Below are the code and all the weights of a small trained network. Each question names an input and a class and asks about switching units off, where a switched-off unit gives its printed mean instead of its output.

import numpy as np


def w(rows, s, z=0):
    codes = np.array(rows[::2]) - 128.0
    scale = np.full(codes.shape[1], s)
    scale[-1] = z or s
    return codes * scale


def f(y):
    return y / 2 * (1 + np.tanh(0.7978845608 * (y + 0.044715 * y**3)))


def log_softmax(a):
    a = a - a.max(-1, keepdims=True)
    return a - np.log(np.exp(a).sum(-1, keepdims=True))


def net(x, mask):
    res = np.array(x, float).reshape(1, 8) / 4 @ E
    y = f(res @ A[0][:, :-1].T + A[0][:, -1])
    res = res + np.where(mask, y, B[0][:, -1]) @ B[0][:, :-1]
    return log_softmax(res[-1] @ U[:, :-1].T + U[:, -1])


A, B = {}, {}
E = w([
[244,134,76,233,144,163,145],'x0',
[166,252,131,86,235,107,193],'x1',
[130,128,127,124,125,132,128],'x2',
[126,125,124,130,131,124,127],'x3',
[211,143,131,98,93,44,62],'x4',
[129,124,127,127,131,128,129],'x5',
[130,134,127,122,121,137,124],'x6',
[128,128,128,130,131,127,127],'x7',
],0.019)
A[0] = w([
[92,61,121,177,85,168,105,168],'neuron 1',
[52,114,114,172,151,209,194,254],'neuron 2',
[126,48,119,198,46,152,75,157],'neuron 3',
[57,135,167,55,147,81,127,168],'neuron 4',
[27,61,169,95,59,108,71,216],'neuron 5',
[100,87,159,122,111,125,67,142],'neuron 6',
[74,167,188,65,153,66,91,114],'neuron 7',
[198,166,141,103,81,6,61,125],'neuron 8',
],0.013,0.0088)
B[0] = w([
[152,75,139,170,88,187,147,209],'neuron 1',
[124,133,169,127,130,249,231,220],'neuron 2',
[93,73,92,81,115,142,72,234],'neuron 3',
[99,126,89,95,42,162,170,217],'neuron 4',
[188,225,175,167,200,83,173,253],'neuron 5',
[174,99,129,131,162,91,142,183],'neuron 6',
[106,113,128,151,79,143,169,213],'neuron 7',
[165,95,111,193,82,102,117,225],'neuron 8',
],0.017,0.034)
U = w([
[149,162,137,145,203,148,157,122],'0',
[115,91,113,146,60,158,142,164],'1',
[189,158,115,153,149,77,122,240],'2',
[131,85,77,124,113,117,46,3],'3',
[4,147,117,72,124,152,149,106],'4',
],0.02,0.0023)

Each question gives the input, the list of numbers given to net, and the class t.
The units are the neurons (one row each of A and B). Each row of codes is followed by its name. A weight is (code - 128) times the scale printed after its matrix; where a second scale follows, it is the last column's (A, B and U).
mask holds one flag per neuron, in row order. A switched-off neuron (its flag False) gives its mean, the last column of its row in B, instead of its output. The means were averaged over made-up inputs and are rounded, as every weight is.
A unit's drop is (log p(t) with every unit on - log p(t) with that unit switched off) / (log p(t) with every unit on - log p(t) with every unit switched off).
The circuit of an input: a set's keep is (log p(t) with only the set's units on - log p(t) with every unit switched off) / (log p(t) with every unit on - log p(t) with every unit switched off). Starting from all 8 units, units are removed one at a time, each time the one whose removal leaves the highest keep (on an exact tie, the one counted first), for as long as the keep stays at least 0.8.
units of the circuit, in order: the units of the circuit, biggest drop first
most important unit: the unit with the biggest drop
k most important neurons: the k neurons with the biggest drops, biggest first
drop of u: that unit's drop, to one decimal
input [-1,1,-6,1,-2,-2,7,-2], class 4: 3 most important neurons => (neuron 5; neuron 8; neuron 1)
input [-2,-5,0,2,2,-3,4,1], class 2: units of the circuit, in order => (neuron 5)
input [0,7,3,3,-2,4,-3,3], class 4: units of the circuit, in order => (neuron 5; neuron 8)
input [0,4,-2,-2,-6,-2,-7,-8], class 4: units of the circuit, in order => (neuron 5; neuron 8)
input [6,-1,-7,5,8,1,-3,0], class 3: 2 most important neurons => (neuron 5; neuron 2)
input [1,2,-4,-6,5,5,8,2], class 2: 2 most important neurons => (neuron 3; neuron 4)
input [-7,-2,-4,0,1,0,-5,6], class 2: units of the circuit, in order => (neuron 5; neuron 2)
input [4,-7,-6,0,2,-1,-8,5], class 3: units of the circuit, in order => (neuron 3; neuron 2)
input [4,-6,-1,-7,3,-7,-1,0], class 3: units of the circuit, in order => (neuron 2; neuron 3)
input [6,-5,-2,1,2,-5,4,7], class 3: 2 most important neurons => (neuron 2; neuron 3)
input [8,-8,-1,0,2,4,-1,1], class 3: 2 most important neurons => (neuron 3; neuron 2)
input [0,-6,-3,-6,-8,-2,-1,2], class 0: 2 most important neurons => (neuron 5; neuron 4)
input [-2,3,2,5,-5,-7,5,2], class 4: 2 most important neurons => (neuron 5; neuron 8)
input [3,-6,-4,3,7,-5,3,-4], class 3: most important unit => neuron 3
input [1,3,7,0,-4,-4,-3,7], class 0: 2 most important neurons => (neuron 4; neuron 3)
input [3,2,8,7,7,-8,-1,-7], class 2: 3 most important neurons => (neuron 3; neuron 4; neuron 2)
input [-2,4,-4,-1,-2,-3,-1,4], class 4: 3 most important neurons => (neuron 8; neuron 5; neuron 1)
input [0,-8,5,2,0,-7,5,-5], class 0: 2 most important neurons => (neuron 5; neuron 4)
input [-2,0,-7,-4,-2,5,-5,1], class 0: 2 most important neurons => (neuron 3; neuron 8)
input [-4,-5,5,-7,-2,-4,1,-7], class 0: units of the circuit, in order => (neuron 5)
input [4,-8,-7,0,5,1,2,0], class 3: drop of neuron 3 => 0.5
input [-1,0,-2,-8,7,4,-5,6], class 2: drop of neuron 2 => 0.7
input [6,6,-1,4,6,1,-4,6], class 2: drop of neuron 3 => 0.8
